Each row has a name. Each piece below is followed by the name of the row it came from. Each question is about the rows just above it.

[176 146  72 115 103 133  92 138 126 151 101 107] = Pelo
[ 78 156 103  72  92 133 115  93 175 148 104 168] = negu
[146 133 115  92 103 176  72 138 126 151 101 153] = Rif
The row with [ 78 156 103  72  92 133 115  93 175 148] is : negu
[146 133 115  92 103 176  72] is in which row? : Rif
find: [ 72 115 103 133  92] : Pelo
find: [156 103  72  92 133 115  93] : negu

[100  96 153  91  84  91 128  87 163 160 171 157 158 131 142 169 144 148
 171] -> Nido
[135 159 132  88 106 141 131 173 128 152 130 114 105  92 149 175 140 164
  92] -> Dolip
[164 102 126 128 112 172 111 167  94  96  97  98 116 102 126 161 142  99
 152] -> lal
[111 163 147 126 128 112 172 111 167  94 104 115 114 145  98 173 115 109
  79] -> Bufa
[ 87 176 144 150 172 124 113  99 124 166 100  98 102 121 157 129 109 175
 115] -> bagi
[132 100 174 166 123 116 142 101 131 152 160 135 107 110  85 167  80 136
 112] -> mibop
[111 163 102 126 128 112 172 111 167  94 104 115 114 145  98 173 115 109
  79] -> koz
[163 102 126 128 112 172 111 167  94] is in which row? : koz
find: [100  98] : bagi
find: [102 121 157 129 109 175] : bagi
Which row holds [111 163 102 126 128 112 172 111 167  94 104 115 114 145  98 173 115 109
  79]? : koz
find: [131 173 128 152] : Dolip
find: [101 131 152 160 135 107 110  85 167  80] : mibop
Where do [166 123 116 142] appear? : mibop

[142 153 104 117 117 148 112] = mibop
[124 120 119 115 115 122 117] = Gatu
[112  95 175 153 154 103 162] = Nido
[129 111 149  95 129 102 142] = Pelo
[120 114 140 133 133 117 136] = tenu
[111  95 149 129 129 102 137] = negu
find: [ 95 149 129 129 102 137] : negu
Which row holds [111  95 149 129 129 102]? : negu

[ 79 134 148 131 133]  Pelo
[ 79 134 133 148 131]  Nido
[160 140 112 131 133]  lal
find: [ 79 134 133] : Nido
Which row holds [ 79 134 148 131]? : Pelo
The row with [160 140 112 131 133] is : lal
[160 140 112] is in which row? : lal
Which row holds [148 131 133]? : Pelo

[103 168 139 137 148 179] -> bagi
[127 128 131 128 128 130] -> Bufa
[104 126 180 150 138 143] -> negu
[183 116 107 109  98 106] -> Gatu
The row with [150 138 143] is : negu
find: [150 138] : negu
[148 179] is in which row? : bagi
find: [107 109] : Gatu

[113 123 139 100 124 123 161] : koz
[124 156 136 132 102 105 114] : Bufa
[129 150 131  98 143 114 107] : lal
[110  97 143 103 127  92 136] : tenu
[132 136 105 156 124 102 120] : negu
[123 139 100 113 119 128 125] : Gatu
[110  97 143 103 119  92 136] : bagi
find: [102 120] : negu
find: [113 123 139 100] : koz
[132 136 105 156 124 102] is in which row? : negu
find: [119  92 136] : bagi
find: [150 131  98 143 114 107] : lal
find: [123 161] : koz
find: [123 139 100 124] : koz

[120 136 135 135 144 161 162 162] : Dolip
[ 73 128 129 166 128 129 128 128] : koz
[106 120 117 152 119 118 117 118] : mibop
[114 135 135 144 136 161 162 162] : bagi
Which row holds [120 136 135 135 144 161 162 162]? : Dolip
find: [135 135 144 136] : bagi
[117 152] is in which row? : mibop

